Moves between objects:
jc: +>tl, !>mc, %>rf, $>rq, *>fb, ^>nc
gn: +>dh, !>nh, %>qp, $>zg, *>nf, ^>ds
zm: +>fq, !>tr, %>jq, $>dq, *>lb, ^>tn
sq: +>jt, !>hc, %>sf, $>rh, *>lg, ^>jh
dh: +>hj, !>zg, %>jn, $>sn, *>hq, ^>qp
pf: +>lg, !>bh, %>qt, $>lc, *>jc, ^>rh
qs: +>jj, !>rf, %>gf, $>hg, *>bz, ^>fb
jh: +>sf, !>sq, %>lc, $>jt, *>qt, ^>bh
ql: +>ft, !>qp, %>hq, $>jn, *>fr, ^>nf
gg: +>nm, !>fr, %>tr, $>bc, *>tn, ^>tj
lg: +>qn, !>lc, %>ph, $>nc, *>tl, ^>qt
ft: +>tj, !>jn, %>dc, $>gg, *>bc, ^>hq
nc: +>rf, !>jc, %>qs, $>tl, *>hz, ^>qn
tr: +>dq, !>nm, %>fq, $>dp, *>hb, ^>zm
bl: +>ql, !>ds, %>nf, $>qp, *>hj, ^>nq
fq: +>ht, !>dq, %>br, $>gt, *>sq, ^>jq
sf: +>jc, !>jt, %>nc, $>mc, *>ph, ^>lc
rf: +>hg, !>tl, %>jj, $>cq, *>bm, ^>qs
tn: +>jq, !>zm, %>hb, $>fq, *>gt, ^>sl
br: +>pf, !>ht, %>rh, $>bh, *>sf, ^>hc
rh: +>qt, !>pf, %>mc, $>lg, *>nc, ^>jt
mc: +>rq, !>qt, %>tl, $>ph, *>qs, ^>jc
sl: +>hb, !>tn, %>lb, $>jq, *>ht, ^>dp
ff: +>nq, !>qb, %>zg, $>bl, *>qp, ^>nh
zg: +>sn, !>nq, %>hj, $>nf, *>ft, ^>dh
dp: +>lb, !>sl, %>gt, $>hb, *>br, ^>dq
jn: +>gg, !>hj, %>tj, $>fr, *>cz, ^>ft
tl: +>cq, !>rq, %>hg, $>hz, *>gf, ^>rf
ht: +>bh, !>gt, %>pf, $>jh, *>jt, ^>br
hg: +>nt, !>cq, %>zl, $>bz, *>ff, ^>jj
jt: +>mc, !>rh, %>jc, $>qt, *>qn, ^>sf
jj: +>zl, !>hg, %>qb, $>nt, *>nh, ^>gf
hq: +>dc, !>ft, %>cz, $>tj, *>nm, ^>bp
hc: +>rh, !>br, %>jt, $>pf, *>lc, ^>sq
nm: +>dp, !>bc, %>dq, $>sl, *>jq, ^>tr
nt: +>gn, !>bz, %>ds, $>nh, *>nq, ^>zl
cz: +>tn, !>dc, %>sl, $>zm, *>dq, ^>bc
qp: +>jn, !>dh, %>ft, $>hj, *>bp, ^>ql
qn: +>qs, !>nc, %>fb, $>rf, *>cq, ^>ph
nf: +>hq, !>ql, %>bp, $>ft, *>gg, ^>sn
ds: +>qp, !>gn, %>ql, $>dh, *>sn, ^>bl
hj: +>fr, !>sn, %>gg, $>bp, *>dc, ^>jn
hb: +>hc, !>jq, %>sq, $>br, *>bh, ^>lb
bc: +>sl, !>cz, %>dp, $>tn, *>fq, ^>nm
fr: +>bc, !>bp, %>nm, $>cz, *>zm, ^>gg
ph: +>fb, !>qn, %>hz, $>qs, *>hg, ^>rq
hz: +>bm, !>fb, %>bz, $>gf, *>zl, ^>cq
sn: +>bp, !>nf, %>fr, $>hq, *>tj, ^>hj
lb: +>sq, !>hb, %>jh, $>hc, *>pf, ^>gt
zl: +>ds, !>nt, %>bl, $>gn, *>zg, ^>qb
gt: +>jh, !>lb, %>bh, $>sq, *>rh, ^>ht
rq: +>hz, !>ph, %>cq, $>fb, *>jj, ^>tl
dq: +>gt, !>dp, %>ht, $>lb, *>hc, ^>fq
bh: +>lc, !>jh, %>lg, $>sf, *>mc, ^>pf
nh: +>zg, !>ff, %>dh, $>nq, *>ql, ^>gn
dc: +>zm, !>tj, %>tn, $>tr, *>dp, ^>cz
bm: +>ff, !>gf, %>nh, $>qb, *>ds, ^>bz
qt: +>ph, !>lg, %>rq, $>qn, *>rf, ^>mc
gf: +>qb, !>jj, %>ff, $>zl, *>gn, ^>bm
bz: +>nh, !>bm, %>gn, $>ff, *>bl, ^>nt
qb: +>bl, !>zl, %>nq, $>ds, *>dh, ^>ff
cq: +>bz, !>hz, %>nt, $>bm, *>qb, ^>hg
fb: +>gf, !>qs, %>bm, $>jj, *>nt, ^>hz
tj: +>tr, !>gg, %>zm, $>nm, *>sl, ^>dc
nq: +>nf, !>bl, %>sn, $>ql, *>jn, ^>zg
lc: +>nc, !>sf, %>qn, $>jc, *>rq, ^>lg
jq: +>br, !>fq, %>hc, $>ht, *>jh, ^>hb
bp: +>cz, !>hq, %>bc, $>dc, *>tr, ^>fr

In the rows, 500 means zero.

The rows follow the links: the fewer symbols apart two objects are, the more alike their rows tend to be.

Each row, then its object:
453	402	587	620	477	348	610	535	792	562	674	559	654	682	752	470	606	321	766	587	428	771	385	619	471	585	543	850	401	488	414	292	484	344	591	644	536	490	338	532	281	810	364	453	358	429	627	461	421	221
object: bz
520	618	673	566	367	377	511	454	707	724	497	736	786	745	789	384	436	460	811	546	578	427	428	399	425	332	661	637	431	379	322	94	456	327	550	603	690	423	409	596	188	522	531	550	444	376	631	468	634	453
object: hz
448	275	226	331	561	562	553	611	54	417	564	436	335	244	208	533	579	590	344	448	459	624	307	574	573	636	425	467	507	599	686	832	645	588	485	424	378	645	515	428	797	336	501	494	665	473	541	667	445	618
object: dc
403	261	373	446	471	367	639	736	259	554	761	641	549	368	523	431	619	476	601	565	567	823	114	538	458	624	541	796	349	534	530	567	612	380	540	603	515	600	236	519	490	586	347	483	559	300	814	674	501	357
object: zg
457	345	280	336	519	508	492	700	18	429	589	512	347	171	250	495	504	685	299	476	608	602	296	431	477	576	484	450	445	551	647	816	584	558	425	404	433	602	437	487	766	330	466	521	682	426	647	673	549	622
object: gg
547	614	585	498	457	580	508	214	545	751	260	639	679	859	547	478	469	473	701	437	378	173	600	557	647	348	578	335	583	383	417	179	522	462	559	565	674	498	735	531	397	264	693	536	537	531	305	458	566	667
object: lg
549	529	399	363	526	672	410	413	159	488	311	481	373	400	235	506	426	674	310	394	530	244	592	429	586	427	473	183	609	502	591	650	551	630	421	373	489	549	744	458	730	157	673	548	684	566	358	555	588	806
object: jq
527	531	595	567	525	526	585	208	755	708	319	525	672	925	622	481	551	331	791	462	269	331	590	722	674	455	546	478	581	391	408	181	517	465	605	634	615	484	718	484	343	472	627	500	454	577	288	385	420	503
object: jc
574	672	597	479	438	588	467	216	556	741	237	612	645	824	548	475	408	499	657	425	453	120	627	493	586	301	589	288	621	379	408	250	483	507	519	527	658	472	746	532	409	235	730	560	559	550	298	417	589	699
object: lc
453	533	639	621	428	310	487	695	786	422	725	541	577	466	768	473	514	411	605	597	621	753	437	426	331	499	546	781	339	513	393	405	390	366	508	566	467	424	188	562	268	855	298	497	325	398	721	474	511	200
object: qb
569	577	427	382	514	641	406	442	207	442	314	448	351	330	243	546	375	692	242	416	582	242	619	362	519	400	475	163	618	497	582	684	513	627	405	342	469	518	702	465	703	169	637	531	648	586	359	524	590	768
object: fq
559	557	584	483	489	568	561	183	617	750	266	608	693	917	564	466	510	396	754	444	331	238	559	618	669	405	557	396	580	404	421	177	546	476	582	597	668	506	742	508	374	308	696	509	523	541	301	413	502	625
object: qt
496	553	627	554	389	371	558	473	662	769	520	757	790	769	749	363	487	412	847	523	546	468	391	482	468	369	681	670	422	380	317	101	498	330	551	640	687	443	411	584	218	533	522	552	461	336	645	478	598	427
object: cq
413	219	307	470	555	370	646	728	341	457	760	515	479	325	479	475	673	431	552	559	474	873	176	623	487	714	481	791	374	558	589	644	621	422	560	591	424	624	263	490	556	678	313	461	537	344	749	620	410	310
object: qp
521	675	736	588	374	401	473	472	740	700	449	713	738	711	790	401	403	461	749	549	623	382	507	363	406	317	652	591	449	386	284	127	412	373	513	583	671	405	414	606	209	570	539	535	413	394	595	453	634	456
object: fb
434	331	414	433	453	320	581	765	286	546	736	668	598	370	550	396	563	549	638	575	638	781	159	458	410	566	581	786	325	499	489	508	597	363	492	567	528	568	223	548	457	573	334	498	567	277	846	664	562	357
object: nq
460	511	582	539	395	326	475	779	533	483	737	641	579	331	695	424	457	540	568	587	727	701	310	296	293	472	610	758	325	495	378	430	446	380	434	528	531	446	168	587	340	679	359	512	459	288	855	595	626	330
object: gn

Each walk starts at a row. The symbols on each line, taken left to right, move it on to the next object.
Each answer is a row, close to the row of the object it stands for.
new walk
445	394	573	601	477	348	650	506	736	623	650	603	704	721	715	434	633	289	813	564	414	715	350	657	518	561	553	820	408	470	397	254	535	367	600	672	567	531	331	542	265	766	424	484	378	385	634	479	412	264
^ * ^ + ! *
475	391	321	364	488	514	478	748	48	358	603	519	325	101	300	475	472	696	283	512	674	597	309	341	418	534	492	472	444	579	613	804	560	555	403	385	409	557	377	502	715	361	447	514	644	403	693	667	584	592
$ ^ !
482	264	237	370	581	568	579	561	114	395	529	413	303	288	189	532	594	566	305	460	416	615	357	592	602	683	372	459	517	582	697	843	660	600	494	471	385	644	548	419	803	361	473	471	649	525	482	633	401	615
new walk
540	700	744	613	388	400	433	452	820	625	464	649	699	714	801	431	395	455	704	548	624	379	578	360	378	303	625	578	440	392	289	136	377	387	502	553	652	373	431	592	186	582	539	541	387	433	566	432	624	425
* ^ ! * $ ^
413	243	339	478	545	379	591	731	377	380	769	429	422	306	449	505	658	444	489	562	484	909	249	620	493	733	434	775	400	585	606	714	581	463	530	554	381	580	280	471	591	740	307	438	522	403	684	598	380	286
! % ^ $
453	297	241	322	572	548	535	671	4	434	555	484	352	194	223	505	547	639	340	446	535	623	291	472	543	600	453	472	466	563	656	827	603	561	463	414	426	622	477	465	787	332	481	486	693	430	618	674	507	626
new walk
547	740	774	660	405	451	438	389	949	563	471	548	682	751	807	462	433	392	684	542	542	378	677	421	400	350	577	552	497	432	315	169	362	439	515	558	610	360	489	574	212	667	522	513	324	550	455	341	542	393
% + * !
439	406	461	453	433	318	552	781	348	538	747	689	609	338	606	393	501	546	612	586	670	733	191	397	371	510	611	797	309	505	434	477	529	351	477	549	566	528	184	579	420	611	371	525	543	252	872	650	618	362
! $ ^ +
454	422	420	499	517	434	440	816	385	237	728	393	308	110	427	547	503	598	258	565	682	779	445	371	337	615	435	607	411	610	582	801	469	535	418	393	328	486	261	507	625	693	307	492	469	459	691	570	485	377
new walk
403	234	343	452	514	373	663	709	295	496	726	575	539	358	480	433	640	463	587	560	510	855	158	599	476	670	512	795	363	545	568	591	617	400	547	579	454	612	252	510	546	624	345	480	556	328	787	654	438	351
$ % ^ $
458	279	256	372	614	586	569	545	175	362	526	351	294	279	189	587	610	529	289	464	387	619	422	637	602	682	369	429	539	607	715	868	600	598	504	454	357	627	580	399	834	415	471	447	639	583	448	598	369	556
* + * +
532	551	577	527	502	551	580	177	688	764	289	569	687	912	580	479	543	359	772	451	285	274	571	672	680	417	549	437	602	375	435	188	549	455	589	630	654	507	718	511	378	391	677	479	508	571	282	419	452	576
new walk
504	475	364	433	603	612	439	544	342	237	499	246	213	206	255	629	497	579	144	452	444	533	623	518	510	632	335	307	574	625	685	883	493	668	433	345	286	544	613	405	773	469	485	481	524	658	376	505	399	578
% % % + ! *
536	732	792	659	404	414	445	430	903	595	468	603	674	733	813	438	402	432	682	518	579	376	655	375	384	313	609	565	468	398	303	148	352	403	522	560	606	352	434	567	194	612	520	544	334	482	501	367	590	388
% $ ^ * %
444	393	414	495	526	405	476	800	434	240	762	380	321	146	453	537	542	557	273	570	597	831	426	441	358	654	400	658	405	631	591	803	487	548	431	451	335	503	258	487	599	732	292	482	450	459	690	556	431	314
new walk
550	612	667	647	501	497	529	239	932	610	394	475	672	871	703	508	536	314	739	508	327	388	670	650	588	467	521	533	550	446	393	186	424	455	611	612	578	447	631	494	293	635	562	489	343	600	290	335	403	423
^ ^ * $ $ !
457	524	636	621	413	308	451	731	698	439	719	565	556	385	748	448	471	457	551	619	675	749	434	352	299	468	565	787	339	502	377	402	374	377	479	537	479	405	187	594	303	815	329	508	364	358	759	502	553	237
% $ * %
465	386	334	431	636	606	475	541	330	267	503	262	222	270	231	609	571	567	195	455	389	600	564	613	555	663	312	360	556	630	689	908	530	668	484	403	300	562	596	396	798	466	478	478	547	630	376	526	362	542
new walk
473	323	259	400	641	592	521	544	248	300	518	301	253	277	209	602	586	523	251	460	364	624	496	627	577	676	333	385	572	606	689	902	584	633	484	426	308	605	595	384	792	455	489	455	602	593	402	542	358	552
* ^ ! * $ ^
594	723	635	507	447	603	421	263	556	682	235	610	611	750	530	492	358	534	561	434	496	91	703	424	544	265	566	257	625	395	416	251	446	530	490	469	661	447	739	551	408	237	734	539	519	549	303	409	611	729
* % ! ^ + !
454	412	550	579	458	362	644	467	674	665	597	641	746	775	721	436	609	316	865	572	419	652	325	650	539	552	582	808	421	427	401	224	539	323	619	692	624	539	365	547	275	666	436	464	429	366	626	506	465	287
new walk
539	649	721	649	467	455	503	293	960	599	390	494	652	842	757	516	491	311	690	498	383	393	708	585	506	431	525	544	535	453	386	179	401	439	572	591	552	406	576	528	252	674	514	474	330	577	330	302	438	383
! ! $ * !
470	450	551	533	435	378	626	463	646	724	564	684	772	786	723	397	582	335	875	550	436	607	317	596	541	500	635	773	432	405	372	167	542	325	598	680	640	512	358	544	239	610	460	485	445	361	630	506	509	367
! % ! ! ! *
450	474	505	490	403	329	503	798	425	507	735	671	602	330	640	430	482	542	599	585	736	717	242	335	309	472	632	742	311	477	405	451	487	377	453	544	525	493	195	567	351	639	369	531	503	241	877	630	624	344
